Below are the code and all the weights of a small trained network. Each question names an input and a class and asks about switching units off, where a switched-off unit gives its printed mean instead of its output.

import numpy as np


def w(rows, s, z=0):
    codes = np.array(rows[::2]) - 128.0
    scale = np.full(codes.shape[1], s)
    scale[-1] = z or s
    return codes * scale


def f(y):
    return y / 2 * (1 + np.tanh(0.7978845608 * (y + 0.044715 * y**3)))


def log_softmax(a):
    a = a - a.max(-1, keepdims=True)
    return a - np.log(np.exp(a).sum(-1, keepdims=True))


def net(x, mask):
    res = np.array(x, float).reshape(1, 3) / 4 @ E
    y = f(res @ A[0][:, :-1].T + A[0][:, -1])
    res = res + np.where(mask, y, B[0][:, -1]) @ B[0][:, :-1]
    return log_softmax(res[-1] @ U[:, :-1].T + U[:, -1])


A, B = {}, {}
E = w([
[67,167,63,94],'x0',
[157,196,71,204],'x1',
[133,59,7,148],'x2',
],0.015)
A[0] = w([
[58,156,111,123,21],'neuron 1',
[130,171,97,233,1],'neuron 2',
[118,94,85,136,59],'neuron 3',
[149,176,162,105,118],'neuron 4',
[116,107,87,133,75],'neuron 5',
[84,91,118,169,59],'neuron 6',
[91,103,132,81,74],'neuron 7',
[29,172,104,111,5],'neuron 8',
[101,9,158,35,35],'neuron 9',
[177,67,172,196,2],'neuron 10',
[166,55,98,141,185],'neuron 11',
],0.016,0.006)
B[0] = w([
[150,75,70,55,149],'neuron 1',
[205,189,143,110,191],'neuron 2',
[124,151,182,37,165],'neuron 3',
[61,130,192,10,175],'neuron 4',
[106,123,162,82,159],'neuron 5',
[124,128,164,78,141],'neuron 6',
[192,138,156,148,166],'neuron 7',
[143,90,35,96,167],'neuron 8',
[198,181,131,159,250],'neuron 9',
[192,11,76,31,192],'neuron 10',
[37,167,186,100,208],'neuron 11',
],0.013,0.018)
U = w([
[204,250,121,140,99],'0',
[52,180,169,72,89],'1',
[151,58,54,100,138],'2',
[100,181,127,157,254],'3',
[128,130,95,216,100],'4',
[123,115,94,193,100],'5',
[107,111,92,233,97],'6',
[78,65,97,203,105],'7',
],0.016,0.027)

Each question gives the input, the list of numbers given to net, and the class t.
The units are the neurons (one row each of A and B). Each row of codes is followed by its name. A weight is (code - 128) times the scale printed after its matrix; where a second scale follows, it is the last column's (A, B and U).
mask holds one flag per neuron, in row order. A switched-off neuron (its flag False) gives its mean, the last column of its row in B, instead of its output. The means were averaged over made-up inputs and are rounded, as every weight is.
A unit's drop is (log p(t) with every unit on - log p(t) with that unit switched off) / (log p(t) with every unit on - log p(t) with every unit switched off).
The circuit of an input: a set's keep is (log p(t) with only the set's units on - log p(t) with every unit switched off) / (log p(t) with every unit on - log p(t) with every unit switched off). Starting from all 11 units, units are removed one at a time, each time the one whose removal leaves the highest keep (on an exact tie, the one counted first), for as long as the keep stays at least 0.8.
circuit, biggest first: the units of the circuit, biggest drop first
unit that matters most: the unit with the biggest drop
k most important neurons: the k neurons with the biggest drops, biggest first
drop when u is switched off: that unit's drop, to one decimal
input [1,-7,-5], class 0: circuit, biggest first	(neuron 9)
input [5,-1,-4], class 2: 2 most important neurons	(neuron 11; neuron 8)
input [-2,-4,-3], class 0: 2 most important neurons	(neuron 11; neuron 9)
input [1,2,-3], class 3: circuit, biggest first	(neuron 11; neuron 9; neuron 3; neuron 10)
input [3,-3,3], class 3: circuit, biggest first	(neuron 10; neuron 4)
input [2,3,-1], class 3: 3 most important neurons	(neuron 9; neuron 10; neuron 7)
input [1,-3,3], class 3: 2 most important neurons	(neuron 2; neuron 4)
input [6,-6,4], class 0: 2 most important neurons	(neuron 9; neuron 10)
input [7,-7,-3], class 0: 3 most important neurons	(neuron 9; neuron 10; neuron 7)
input [6,-7,8], class 1: 4 most important neurons	(neuron 11; neuron 3; neuron 5; neuron 2)
input [1,3,-5], class 1: 2 most important neurons	(neuron 4; neuron 9)
input [6,-4,-5], class 2: 3 most important neurons	(neuron 8; neuron 11; neuron 1)
input [4,-3,-2], class 2: 3 most important neurons	(neuron 11; neuron 2; neuron 8)
input [6,8,8], class 0: 2 most important neurons	(neuron 2; neuron 4)
input [1,4,6], class 1: unit that matters most	neuron 9
input [3,-3,4], class 1: drop when neuron 3 is switched off	0.3
input [-6,5,5], class 2: drop when neuron 1 is switched off	-0.2
input [-5,-7,0], class 0: drop when neuron 8 is switched off	0.0
